(in the rows, 128 means zero)
Each row of numbers belongs to one of the things below and depends on some of the facts about them. Some rows are named. Which thing is each other row?

There are 3 kinds of fact about the things: η, Ω, α.
{bemo,braklu,bripu,dibro,digrar,dropon,fefo,fitrupos,flagam,fligrul,gido,gilo,grista,guplibim,gustel,klaflum,klufumas,liki,litiklen,meloros,nebel,nubam,plaklam,plalon,plusker,riskas,skazibros,sketizi,skite,steflor,tidon,vepo} η 443
{beves,breplolok,datrir,doras,flesis,fudi,kise,klarebri,nodro,skomel,tastun,zatre} η 540
{bezer,brabro,dopluk,dradam,fluras,fuflim,kestok,klerakil,lemun,lida,mavur,nulur,plugik,rista,sodrak,stinur,stokuza,sukem,tidro,vinanar} η 259
{bogo,brabrok,bredriskon,drabe,dugul,fidrik,fodefo,gelu,klafli,klebrak,matrak,nefu,plagro,ziflis} η 151
{bostu,brerul,dragus,foplus,kiflo,klubril,klurim,lanimor,lisum,staklum,stikis,varuse,zepetrar} η 482
{doliklim,dredral,dusu,fiklozom,flunor,grimu,grukis,kubin,lorudrak,lusum,miklos,narel,nopluskur,platun,redrem,reflam,sedrabun,stodren,stoflir,stosil,stubrerus,sutro,trodegis,tuper,zigrum} η 724
{dozis,fiplus,fuskun,gegu,gumem,klaklol,klonuk,noris,rimul,sepler,seskom,sudra,tatagin,vafes} η 93
beves Ω [klerakil,trodegis]
bostu Ω [nubam,riskas,fiplus,sodrak,rimul,plalon]
brabro Ω [lemun]
brabrok Ω [zatre,trodegis,gilo,dibro,kestok,rista]
brerul Ω [dusu,tidon]
digrar Ω [stinur,plaklam]
doliklim Ω [grukis,tidon,dredral]
dradam Ω [lemun,plalon,klubril]
dropon Ω [plalon,stubrerus,foplus,tastun]
dugul Ω [gustel,fitrupos,fligrul]
fefo Ω [flesis,klonuk,plalon,reflam,tastun]
flunor Ω [drabe,sketizi]
fluras Ω [datrir,stubrerus]
fodefo Ω [riskas]
gelu Ω [fuskun,flesis,stokuza,kiflo]
gido Ω [klaflum,fidrik,plugik,nefu]
grimu Ω [dozis,fitrupos,doras]
guplibim Ω [fidrik]
kise Ω [sepler,bripu,datrir,mavur,tidon]
klarebri Ω [braklu,plaklam]
klebrak Ω [varuse,lemun]
klufumas Ω [bezer]
klurim Ω [sedrabun,sepler,fudi,nulur]
kubin Ω [fiklozom,dibro,doras]
lanimor Ω [fidrik,bemo,gustel,stoflir]
lisum Ω [dragus,kiflo]
litiklen Ω [dopluk,fudi,bredriskon]
lorudrak Ω [klafli,grista,flagam]
nodro Ω [gegu,narel,ziflis,flagam]
noris Ω [dopluk,matrak,nulur,mavur]
plagro Ω [miklos,fitrupos,lusum,nopluskur,sukem]
platun Ω [klonuk,klaklol,meloros,tuper]
plusker Ω [skite]
redrem Ω [plugik,drabe,klaklol,klubril]
seskom Ω [skazibros,fiklozom,meloros,klubril]
steflor Ω [dozis,dusu,tidon]
stikis Ω [klonuk,sutro,meloros]
stodren Ω [dragus]
stosil Ω [sodrak,staklum,nulur]
sudra Ω [kestok]
tatagin Ω [dragus,zigrum,lemun]
tidro Ω [fiplus]
vafes Ω [nubam,tuper]
vepo Ω [skazibros,fidrik,plugik,kiflo,kestok]
vinanar Ω [fidrik,gustel,datrir,kestok]
α b <- bemo,bogo,brabro,bredriskon,breplolok,datrir,digrar,doliklim,doras,dozis,drabe,dragus,dugul,fidrik,fitrupos,flagam,foplus,gido,grukis,gustel,kestok,kiflo,klarebri,klerakil,klonuk,lida,liki,lisum,litiklen,lorudrak,meloros,noris,nubam,riskas,seskom,skazibros,skite,stosil,sudra,sukem,tidon,trodegis,tuper,varuse
α a <- beves,bezer,bostu,brabrok,braklu,brerul,bripu,dibro,dopluk,dradam,dredral,dropon,dusu,fefo,fiklozom,fiplus,flesis,fligrul,flunor,fluras,fodefo,fudi,fuflim,fuskun,gegu,gelu,gilo,grimu,grista,gumem,guplibim,kise,klafli,klaflum,klaklol,klebrak,klubril,klufumas,klurim,kubin,lanimor,lemun,lusum,matrak,mavur,miklos,narel,nebel,nefu,nodro,nopluskur,nulur,plagro,plaklam,plalon,platun,plugik,plusker,redrem,reflam,rimul,rista,sedrabun,sepler,sketizi,skomel,sodrak,staklum,steflor,stikis,stinur,stodren,stoflir,stokuza,stubrerus,sutro,tastun,tatagin,tidro,vafes,vepo,vinanar,zatre,zepetrar,ziflis,zigrum

Some things and their rows:
stosil: [156 119 118 112 118 135 130 160 171 130 117 101  66 160 114 113 111 117
 128  95 124  79 160 150 106 115  55 129 124 104 148 186 101 149]
sodrak: [115 127 119 128 122 128 169 111  93 133 137 142 145 105 133 111 115 102
 114 118 137 149 106 126 152 135 138 120 130 144 137 103 134 121]
beves: [109 139 138 122 138 147 131 112 100  94 121 143 199 150 146 178 153 176
 156 167 108 132  88  96 128 140 171 167 131 124 116  98 114 128]
klaklol: [110 126 132 131 135 129 119 121 103 121 133 126 161 119 129 140 129 120
 125 145 128 151 104 118 127 140 166 130 139 140 114  97 140 123]
fiplus: [ 97 133 125 119 133 129 124 106 105 142 144 143 123 119 143 132 136 121
 117 146 108 137 117 129 124 142 168 116 135 128 114  81 156 127]
tidro: [ 97 121 107 105 104 149 156 107  86 132 120 140 110 123 140 126 120  99
 143 143 105 137 135 105 146 148 148 127 141 128 142 117 118 130]
zatre: [126 142 145 129 142 131 145  96 110 104 141 152 189 131 141 151 152 183
 118 145 119 130  87 118 136 130 176 144 131 124 106  93 145 107]
tastun: [132 139 136 129 139 135 139 106 103  89 140 151 186 128 134 157 147 171
 122 148 116 133  86 125 129 138 173 153 125 110 118  97 151 110]
fitrupos: [175 131 138 140 135 102  86 170 182 135 115  74  94 130  97  83 124 134
 114  94 144  92 148 142 102 104  68 106 159 132 132 173 117 131]
gelu: [114 126 107 103 107 138 162  96  89 105 137 159 127 149 144 116 135 143
 167 150 113 122 116  96 146 121 161 143 121 111 139 108 143 130]
lanimor: [ 84 134 149 119 167 145 163  91 109 145 117 191 160 156 160 249 147 137
 135 155 130 136 109 147 145 162 147 146  84 108 125  88 135 120]
plusker: [ 88 134 124 106 133 140  94 130  89 141 112  94 138 128 131 135 141  85
 163 175 126 138 131 103 128 144 148 115 167 137 124 105 120 152]
sedrabun: [110 124 127 132 125 128 147 122  99 137 128 135 162 102 129 124 120  93
 126 129 151 164 114 124 146 139 144 127 122 152 127 111 132 125]
klubril: [113 137 153 141 153 148 159 103 119 132 139 183 201 118 143 223 144 151
  95 145 108 151 106 161 136 166 166 161  95 130 115  95 129  94]
datrir: [177 135 144 141 152 121 111 146 197 100 138 133 110 161 118 122 137 203
 110  93 129  77 127 156  87  93  97 149  97  82 122 159 145 129]
steflor: [ 71 137 132 113 136 142 113 108  83 165 112 107 143 107 130  83 154 112
 155 159  90 160 151  78 129 122 139 110 161 136 113  76  96 160]
bredriskon: [178 124 123 130 132 120 137 155 192 117 154 121  82 181 130  86 114 163
 117  73 141  86 118 146  98  88  86 137  98  86 138 164 142 149]
fodefo: [105 122 112 104 111 154 143 116  96  92 131 145 149 151 138 129 124 141
 162 151 118 140 110  83 128 137 166 158 120 114 125 117 130 142]
nodro: [102 130 131 104 137 155 127 101 105 106 134 158 159 152 146 172 153 164
 151 173  93 126 106 106 121 137 172 158 119  98 112  86 135 136]

Which thing is each row?
No name comes twice in this set of rows, the named rows included.
[148 128 126 126 125 132 138 152 170 148 109 103  78 143 113  79 117 134
 126  86 113  99 165 131 116 103  49 124 120 116 144 174  72 151] => doliklim
[104 124 119 116 110 145 154 107  97 102 135 146 147 150 153 118 130 145
 159 142 119 144 106  81 135 128 166 150 120 121 123 100 119 146] => plagro
[ 94 138 133 113 141 157 138  93  93 108 121 162 171 140 139 139 166 178
 149 157  84 137 120  86 125 124 163 160 114 105 111  75 119 134] => kise
[194 133 110 115 104 118 147 148 190 152 147 112  41 153 130 120 123 133
 141 131 114  62 193 164 133  93  74 112 110  99 163 192 113 125] => brabro
[ 90 131 134 128 126 119 161 102  94 145 102 145 126 151 159 145 123  92
 169 126 176 143 104 100 171 142 125 111 131 145 133 107 125 141] => vinanar
[165 125 127 105 143 141 106 140 188  97 130 131  73 184 121 144 136 192
 133 125  99  67 158 138  85 108  93 156 100  55 132 176 136 141] => klarebri
[ 92 136 157 147 152 164 178  91  96 137 109 184 233 103 134 192 161 180
 117 145  76 164 124 110 148 150 140 173 101 138 120  79  64 106] => brerul
[168 120 116 113 122 128 132 151 177 101 128 120  72 193 126  97 117 159
 151  90 140  72 136 126 102  96  77 147 101  76 142 178 124 159] => dugul
[153 125 137 132 130 102  72 161 178 136  87  73  64 159 114 120 129 121
 156 114 166  81 154 124 112 103  69  98 159 122 129 189 117 148] => gido
[156 116 118 117 110 127 131 152 177 143 112 109  39 148 118  94 114 124
 122  96 111  86 168 145 118 112  71 114 128 111 146 187 101 135] => lorudrak
[101 134 120 108 120 140 132 107  91 111 112 129 136 130 131 149 143 127
 147 168 103 117 116 115 133 157 155 132 170 119 127 102 127 116] => vafes

The same things again, as new rows of numbers:
Named rows:
klufumas: [ 95  87 126 144 123 103 114 110 123 132 120 171 164 118 136  95  98 101
 128 144 117 129 113 133 144 140 141 182 130 149 123 131 102 137 104 109
 143 121 164]
nefu: [118 127 114 165 118 113 125 116  99  97  90 125 126 125  89 110 120 171
 153  75  86 115 124 129 102 123 132 106 184 160 124 110 119 118  84 107
 102 107 121]
klaklol: [125 119 146 172 110 116 136 139 125  94  92 162 161 112 128 108 106 119
 123  96  95 142 109 132  92 125 130 120 154 128 117 110 115 156  79 139
 125 117 132]
platun: [132  88 119 149  79 121 123 131 131 108 110 155 152 121 128 114 108 116
 108 139  78 131 122 144 106 126 166 135 140 116  78  86 131 118  86 141
  94 117 125]
tuper: [182 208 143 103 152 156 128 156 137 136 160  66  71 138 160 164 160 149
 100 124 169 142 150 105 132  89 119  46  75  76 130 138 164 116 164 148
 122 154 105]
fidrik: [171 233 132 100 176 160 137 135 115 132 139  27  44 141 121 159 189 196
 158  79 164 125 143 106 131  98  97  44 126 103 170 150 147 105 190 119
 109 139 105]
lanimor: [124  54 146 110  84 121 140 121 135 121  87 125 166 129 130  92 124 130
 162  84  60 136 101 152  83 120 123 122 185 127  91  95 123 127 137 142
  97 125 125]
kestok: [153 200 128  97 178 166 139 157 141 130 144  48  38 140 110 177 186 142
 108 155 206 127 116 125 164 119 131 103  94 119 188 162 182 132 197 128
 113 149  84]
brabrok: [107  83  88 133  82 104 126 102 103  94  91 128 117 132 128 108 127 157
 149  91  70 112 113 135 119 119 146 137 176 142  83  95 117  93 113 103
  67 117 120]
steflor: [ 86  76 113 104 108 105 120 107 114 137 135 175 168 125 157  91 118  97
 141 174 119 118 113 143 151 164 145 214 140 144 124 131  93 136 116 121
 133 121 145]
tastun: [116 155 113 188 119 109 116 126 105  95 121 178 142 101 126 116  97 129
 114 135 118 121 149 136 124 151 157 180 136 142 141 136  83 127  56 113
 138  98 154]
datrir: [151 245 115  92 176 171 143 143 119 148 155  65  50 128 164 163 170 161
 134 156 181 113 165 124 163 139 119 129  85 102 180 174 103  96 202 125
 152 120 126]
staklum: [123  92 134 134 101 135 134 131 148  97  99 155 195 126 130 108 107 151
 146  88  95 142 118  95  89 135  86  87 177 139  87  75 123 131  94 145
 127 132 133]
grista: [ 87  86 124 174 147  89 131 102 123 125 112 192 169 116 129 109  73  97
 118 125 130 142 103 121 140 132 127 149 122 172 131 131 107 146  99 103
 156 127 177]
doliklim: [165 157 139  48 133 169 139 136 144 176 170  52  80 149 160 164 178 134
 134 158 156 117 165 135 138 124 108  89  90  92 118 121 149  90 221 149
 135 147  99]
stubrerus: [127 127 125 168 114 136 128 135 128  97 106 161 158 116 101 113 102 128
 117 125 102 119 130 134 102 153 133 122 157 147 122  97 113 138  71 141
 130 113 104]
nodro: [ 91  70 111 169 110  83 128  90 118 132 116 186 143 110 140 127  81  95
 118 148  96 116 141 132 136 128 149 188 103 165  92 140  91  95 111  96
 137 110 176]
ziflis: [110  96 115 176 127  78 124  99 114 105 105 166 144 131 100 132  89 153
 144  74  99 129 135  92 111 108  98  87 152 176 107 102 121 114  70  94
 119 127 134]
fitrupos: [147 214 139  69 183 123 146 136 102 162 168  78  74 151 191 148 182 126
 142 149 205 131 123 117 171 120 107 130  79  93 187 185 132 151 184 137
 157 148 120]

Name these rows:
No name comes twice in this set of rows, the named rows included.
[102 110  97 156 113 133 108 113 125  91 116 151 150 130 102 123 121 188
 158 100  93 108 143  97 117 153  96 104 181 164 112  96 101 104  80 105
 116 113 125] => matrak
[110  88 134 171 114 124 113 130 130 109 120 158 145 116  48 133 113 109
 106 136 129 122 115 151 126 153 161 159 150 161 155 126 149 157  65 117
 112 112 119] => stokuza
[115 144 124 174 132 120 100 139 123 102 122 182 174 104 124 100 101 124
 111 123 128 143 118 108 132 146 146 171 140 124 147 142 101 156  53 119
 138 114 157] => plalon
[160 215 139  97 187 163 124 143 126 149 146  59  71 130 163 141 170 137
 120 128 195 145 120 127 161  96 143 124  88  75 180 186 145 146 206 123
 133 141 141] => skazibros
[135 106 154 173 117 122 119 126 125 126 112 159 164 113  74 118  87 114
 130 113 101 125 137 161  87 143 136 118 159 146 132 105 118 146  75 134
 149 108 121] => zigrum
[122  71 151 137  98 114 146 121 135 116  99 161 184 130 124 103 102 129
 160  75  84 147 115 129  83 116  95  94 165 140  88  98 133 145  95 146
 121 131 135] => zepetrar
[166 221 134  98 182 142 123 152 123 145 161  74  79 132 175 141 158 134
 114 131 198 160 126 101 163  91 133 116  67  67 170 184 148 136 175 130
 138 148 143] => meloros
[151 149 133  81 160 153 127 144 151 153 181  70  65 150 108 191 173 115
 106 167 194 126 146 118 168 106 123 105  71 114 157 159 193 120 181 127
 130 158 101] => lida
[183 214 132 109 166 140 123 139 112 133 158  45  50 149 128 157 178 191
 141  74 155 129 154  93 128  80 106  40 103  80 141 151 161  97 169 118
 105 146 106] => drabe
[131  43 133 119  63 125 113 133 149 114 118 161 193 131 148  99 115 132
 135  90  61 145 127 114  85 113 124 111 160 105  55  87 132 114  99 151
  94 132 132] => bostu
[114  82 134 155 109 112 135 120 130 113 102 175 174 121 130 110  96 113
 134 116  99 136 117 132  95 132 113 134 151 149 108 110 117 138 101 136
 136 125 142] => gumem
[158 195 119  86 159 167 120 131 141 143 168  39  67 149 133 170 180 194
 158 104 162 118 172  72 140 117  79  40 103 103 134 145 150  77 201 117
 124 145 116] => bredriskon

Now the same things, written a new way:
Known rows:
stikis: [ 91 179 120  77 149 112 121 184 107 118 121 103  83 166 106 116 125 143
 136 116 146 131 110 134 184  80 159 154 119 103 205  92 107 122 109 115
 140 140 193 132 139 146 108 132 130 125  61  74 175 133]
klonuk: [176 158  68  97 165 103  89 154 147 130 109 155  49 102 115  85 127 140
 120 144 135 117 100 128 183 100 164 154  97 149 148  92  95 125 153 113
  88 173 160 137 147 136 115 131 135 139 101  66 121 184]
rista: [115 166  93  91 152 118 114 159 112 151 109 116  69 161 126 127 151 130
 128 132 119 106 115 109 181  83 158 145 111  85 179 141 120 136 133 141
 141 135 147 114 120 135 121  90 152 137  51  65 148 121]
doliklim: [184 136  99 121 160 117 102 188 118 130 128 176  33  99 112  90 129 124
 109 128 110 140 116 107 166 103 165 157  82 139 178 113 106 134 166 109
  69 191 165 143 160 144 111 130 144 130  80  73 135 176]
lida: [184 144  54  98 168 120 101 159 143 140 107 167  50 104 119  96 140 123
 125 129 103 121 118 113 166  98 161 158  87 143 148 112 103 130 157 121
  88 166 139 136 142 128 111 113 144 130  92  57 112 170]
fuflim: [115 168  92  91 152 118 115 160 112 152 108 117  68 162 125 126 152 130
 128 132 120 106 114 109 181  83 158 144 110  86 178 140 119 136 134 140
 141 135 147 113 120 135 121  90 152 136  51  65 150 120]
dibro: [107 165 105 123 146 106 107 158 116 150 122 111  55 160 122 112 142 138
 117 142 144  96  91 109 196  88 159 134 112  80 176 130 115 128 138 138
 131 138 174 112 131 145 120 107 149 148  53  80 162 128]
kiflo: [169 137  58 107 190 122 107 177 154 108 130 151  55 114 111  78 105 132
 135 117 123 133 114 141 160 105 167 149 106 154 172  66  98 128 141 116
  89 143 185 147 156 131  94 136 128 124  94  55 131 177]
seskom: [171 164  81  90 155  94  94 164 132 132 115 154  56 103 117  94 130 142
 125 144 133 130 105 120 178  97 157 163  92 152 162  88  82 124 145 107
  74 194 161 145 151 135 115 142 131 141 102  80 121 185]
klubril: [ 94 173  97  90 174 112 122 178 116 114 123 101  68 168 103 105 122 145
 131 108 148 122 111 129 186  90 163 138 123  99 186  99 117 130 111 126
 147 118 182 123 141 146 105 112 137 128  63  69 175 128]
bredriskon: [183 137  62 103 173 129 104 162 135 134 108 171  46 106 111  93 129 116
 122 118 102 122 123 116 163  99 164 156  85 145 155 109 101 128 159 116
  90 162 146 136 148 137 110 109 147 125  83  55 118 178]
dugul: [176 139  78 102 166 125 106 169 121 140 115 164  48 103 113 106 131 120
 129 116  97 139 125 108 152 100 159 162  84 146 172 111  93 124 151 111
  71 181 147 153 154 132 110 122 145 124  79  68 115 179]
nodro: [ 91 161 108 107 141 119 114 181 119 139 141 103  65 160 111 117 135 142
 134 117 125 111  97 116 180  85 156 148 121  85 202 107 107 129 118 119
 128 141 176 130 137 145 107 131 147 133  56  90 175 126]
tuper: [181 138  77 118 162 119 103 160 131 132 107 174  42 105 104  83 122 115
 112 126 120 118 113 113 174  95 163 148  78 142 157 103  99 118 166 113
  85 168 170 130 155 147 108 115 141 129  82  65 129 189]
vafes: [ 98 179 118  93 140 105 104 166 103 148 121 101  65 160 123 128 140 146
 130 140 143 109  93 122 191  89 159 153 120  93 190 121  96 134 123 124
 125 155 164 123 126 140 128 126 146 147  55  84 152 134]
fluras: [106 168 107  92 144 119 115 168  96 159 117 109  66 160 124 140 155 132
 133 123 113 120 113 102 174  86 156 155 109  88 189 145 110 134 125 130
 124 154 142 130 124 132 125 107 155 136  47  75 146 120]
doras: [169 138  60 114 167 121  96 171 163 121 131 155  45 100 103  77 125 136
 125 119 114 118 103 120 172  98 163 150 100 141 159  81 107 123 149 106
  88 158 168 145 159 141  96 136 139 126  99  72 143 173]
fudi: [ 95 158  95 114 154 123 111 170 132 135 135 102  57 159 109 108 133 141
 130 117 128  98  94 120 187  88 162 139 125  82 186 110 117 129 124 125
 140 122 172 122 136 148 108 117 151 133  56  79 174 125]
sepler: [106 171 103 105 161 109 100 159 115 143 122 101  52 161 123 118 139 147
 123 139 142 101  92 125 194  96 166 141 128  88 177 128 113 140 128 136
 135 135 159 117 126 141 127 108 152 148  55  73 152 129]

Rows to name:
No name comes twice in this set of rows, the named rows included.
[105 170 127 105 136 106 123 168  86 149 111 123  69 166 111 122 136 125
 120 129 139 120 115  99 182  77 150 141  96  87 199 128 103 121 133 129
 125 157 179 117 141 154 116 103 144 135  44  90 168 141] => redrem
[ 97 176 120 109 125 101 112 166 100 153 120 112  62 159 117 121 144 136
 122 136 146 104  90 105 199  81 153 149 102  85 184 124  95 124 129 123
 124 161 174 118 128 146 122 127 144 148  56  92 163 133] => fefo
[183 141  64  98 171 123 106 162 135 133 104 172  51 106 109  91 130 118
 122 121 105 125 126 113 163  94 160 155  84 146 156 106 103 126 159 117
  90 165 149 136 149 137 107 108 142 123  85  58 121 179] => drabe
[166 136  59 121 174 120  96 168 162 125 135 149  41  97 102  79 125 139
 126 114 112 121 103 118 170 103 163 147 102 139 159  86 108 121 146 108
  84 156 164 150 164 139  96 136 143 126  98  74 140 173] => datrir
[120 159 122 118 156 115 114 176 100 140 120 126  51 160 114 110 139 130
 107 131 132 112 111 107 185  90 164 133 107  79 191 139 131 137 146 136
 135 140 172 110 139 154 117  91 153 136  41  72 172 128] => dusu
[115 170  93  91 153 113 115 155 112 154 105 113  74 161 127 129 151 132
 130 135 122 111 119 106 177  80 154 140 111  86 181 138 121 130 132 143
 139 137 150 118 126 136 119  87 148 137  52  69 149 124] => plugik
[164 142  59 104 190 123 105 176 149 106 126 149  46 108  99  77 109 135
 129 103 125 134 109 138 168 108 170 153 103 155 159  73 103 124 136 106
  92 146 174 150 159 135  99 138 133 120  98  56 135 176] => foplus
[175 140  66 135 167 105  94 150 146 141 122 154  36  98 117  87 130 133
 118 136 127 117  98 107 178 105 162 142  90 136 147 105 102 117 159 120
  72 169 164 142 157 134 109 126 142 143  92  75 124 179] => gustel
[114 152 115 121 141 117 128 187  95 155 137 132  68 178 130 122 124 115
 125 145 124 104 113 113 168  83 147 140 107  85 218 120  86 146 140 147
 117 146 186 104 124 143 114 110 147 143  32  86 157 136] => stodren
[111 178  76  92 164 105 131 176 100 150 120 124  57 171 116 121 152 135
 125 120 125 108 122  92 185  89 147 140 103  90 166 140 103 153 122 147
 137 140 132 101 122 133 116  84 156 139  61  84 154 115] => lemun
[103 168 106  89 137 123 116 167  98 159 115 113  68 162 124 140 152 126
 134 124 114 113 110 108 177  83 155 160 108  88 188 141 101 134 125 128
 128 152 145 125 118 133 126 111 154 137  47  73 144 123] => tidro

